Below is a small trained network, with its code and all its weights. Each question gives an input and a class and asks what happens when units are switched off, that is, made to give their printed mean instead of their output.

import numpy as np


def w(rows, s, z=0):
    codes = np.array(rows[::2]) - 128.0
    scale = np.full(codes.shape[1], s)
    scale[-1] = z or s
    return codes * scale


def f(y):
    return np.maximum(y, 0)


def log_softmax(a):
    a = a - a.max(-1, keepdims=True)
    return a - np.log(np.exp(a).sum(-1, keepdims=True))


def net(x, mask):
    res = np.array(x, float).reshape(1, 6) / 4 @ E
    y = f(res @ A[0][:, :-1].T + A[0][:, -1])
    res = res + np.where(mask, y, B[0][:, -1]) @ B[0][:, :-1]
    return log_softmax(res[-1] @ U[:, :-1].T + U[:, -1])


A, B = {}, {}
E = w([
[149,131,105],'x0',
[205,143,61],'x1',
[2,237,23],'x2',
[135,132,124],'x3',
[66,6,26],'x4',
[126,127,127],'x5',
],0.0066)
A[0] = w([
[97,88,109,42],'neuron 1',
[126,86,86,36],'neuron 2',
[135,18,172,80],'neuron 3',
[137,172,192,75],'neuron 4',
[78,128,137,75],'neuron 5',
[111,158,90,81],'neuron 6',
[97,146,113,39],'neuron 7',
[63,75,199,105],'neuron 8',
[120,165,175,52],'neuron 9',
[164,254,145,133],'neuron 10',
[175,108,156,39],'neuron 11',
[100,125,160,102],'neuron 12',
[60,114,190,211],'neuron 13',
[164,160,185,191],'neuron 14',
[77,95,153,55],'neuron 15',
[86,117,171,195],'neuron 16',
[145,146,100,95],'neuron 17',
[129,113,154,73],'neuron 18',
[162,101,134,74],'neuron 19',
[105,121,150,255],'neuron 20',
[155,122,176,109],'neuron 21',
[178,120,118,162],'neuron 22',
[34,152,147,67],'neuron 23',
[98,176,121,78],'neuron 24',
[193,108,133,165],'neuron 25',
[50,122,110,55],'neuron 26',
[65,19,102,92],'neuron 27',
[143,167,80,114],'neuron 28',
[165,110,106,127],'neuron 29',
[121,195,36,46],'neuron 30',
[132,98,201,96],'neuron 31',
[126,81,163,164],'neuron 32',
[120,97,97,31],'neuron 33',
[199,123,108,78],'neuron 34',
[125,147,109,66],'neuron 35',
[146,156,154,51],'neuron 36',
[140,180,170,36],'neuron 37',
[133,150,85,106],'neuron 38',
[182,121,160,127],'neuron 39',
[152,30,142,112],'neuron 40',
[125,149,79,119],'neuron 41',
[132,79,175,55],'neuron 42',
[177,146,117,246],'neuron 43',
[156,153,133,196],'neuron 44',
[53,177,142,59],'neuron 45',
],0.015,0.0061)
B[0] = w([
[163,79,168,156],'neuron 1',
[165,33,160,158],'neuron 2',
[86,158,191,236],'neuron 3',
[158,50,122,196],'neuron 4',
[163,131,161,150],'neuron 5',
[186,119,176,164],'neuron 6',
[137,140,182,143],'neuron 7',
[166,160,114,198],'neuron 8',
[172,34,173,165],'neuron 9',
[125,42,136,254],'neuron 10',
[107,143,190,172],'neuron 11',
[186,151,94,148],'neuron 12',
[145,142,1,220],'neuron 13',
[113,81,60,242],'neuron 14',
[191,115,136,151],'neuron 15',
[110,196,42,195],'neuron 16',
[140,167,140,142],'neuron 17',
[142,153,158,143],'neuron 18',
[111,138,165,160],'neuron 19',
[78,130,54,217],'neuron 20',
[113,177,152,191],'neuron 21',
[104,202,116,185],'neuron 22',
[140,153,162,185],'neuron 23',
[106,138,206,167],'neuron 24',
[55,142,142,214],'neuron 25',
[136,134,211,176],'neuron 26',
[186,41,127,235],'neuron 27',
[112,143,158,170],'neuron 28',
[134,148,115,163],'neuron 29',
[133,139,185,204],'neuron 30',
[113,135,163,204],'neuron 31',
[124,159,94,203],'neuron 32',
[155,66,163,146],'neuron 33',
[144,168,147,169],'neuron 34',
[151,142,192,137],'neuron 35',
[147,97,183,152],'neuron 36',
[241,16,147,173],'neuron 37',
[129,182,154,159],'neuron 38',
[89,151,150,205],'neuron 39',
[120,188,147,230],'neuron 40',
[68,156,176,171],'neuron 41',
[114,147,182,178],'neuron 42',
[102,118,61,223],'neuron 43',
[104,89,69,193],'neuron 44',
[132,144,185,184],'neuron 45',
],0.0058,0.0089)
U = w([
[202,21,184,71],'0',
[109,187,220,50],'1',
[163,156,109,223],'2',
[173,172,102,203],'3',
[60,108,108,162],'4',
[75,120,124,142],'5',
[245,214,51,3],'6',
],0.012,0.011)

Each question gives the input, the list of numbers given to net, and the class t.
The units are the neurons (one row each of A and B). Each row of codes is followed by its name. A weight is (code - 128) times the scale printed after its matrix; where a second scale follows, it is the last column's (A, B and U).
mask holds one flag per neuron, in row order. A switched-off neuron (its flag False) gives its mean, the last column of its row in B, instead of its output. The means were averaged over made-up inputs and are rounded, as every weight is.
A unit's drop is (log p(t) with every unit on - log p(t) with that unit switched off) / (log p(t) with every unit on - log p(t) with every unit switched off).
The circuit of an input: a set's keep is (log p(t) with only the set's units on - log p(t) with every unit switched off) / (log p(t) with every unit on - log p(t) with every unit switched off). Starting from the 12 units with the biggest drops (on a tie, the unit counted first), units are removed one at a time, each time the one whose removal leaves the highest keep (on an exact tie, the one counted first), for as long as the keep stays at least 0.8.
units of the circuit, in order: the units of the circuit, biggest drop first
k most important neurons: the k neurons with the biggest drops, biggest first
drop of u: that unit's drop, to one decimal
input [1,-2,-6,4,2,0], class 1: units of the circuit, in order	(neuron 3; neuron 40; neuron 10)
input [7,7,-1,-8,8,-7], class 0: units of the circuit, in order	(neuron 27)
input [-7,-8,-7,1,4,7], class 3: units of the circuit, in order	(neuron 13; neuron 8; neuron 16)
input [1,6,4,1,-8,-1], class 0: 2 most important neurons	(neuron 10; neuron 37)
input [-8,-5,-7,-7,1,2], class 2: units of the circuit, in order	(neuron 13; neuron 16)
input [0,-3,-6,-4,2,1], class 1: units of the circuit, in order	(neuron 3; neuron 40)
input [-6,-1,7,6,-7,-5], class 0: units of the circuit, in order	(neuron 10; neuron 37; neuron 9)
input [1,-1,-1,6,-7,7], class 0: units of the circuit, in order	(neuron 37; neuron 10)
input [6,5,-7,-2,6,8], class 4: units of the circuit, in order	(neuron 25; neuron 22)
input [7,-6,-7,-2,5,5], class 1: units of the circuit, in order	(neuron 3; neuron 40)
input [-7,-4,6,-4,-7,5], class 0: units of the circuit, in order	(neuron 10; neuron 37; neuron 9)
input [5,8,8,-4,6,-4], class 1: 2 most important neurons	(neuron 30; neuron 41)
input [-8,-2,5,0,6,-3], class 2: 2 most important neurons	(neuron 10; neuron 13)
input [-8,-1,-4,3,-8,-2], class 0: units of the circuit, in order	(neuron 37)
input [3,-2,-6,6,5,3], class 1: 2 most important neurons	(neuron 3; neuron 40)
input [2,-2,-6,-8,-1,-7], class 5: drop of neuron 40	-0.1
input [-4,4,-5,7,6,-2], class 5: drop of neuron 40	0.3
input [-1,8,8,1,-3,5], class 1: drop of neuron 31	0.0
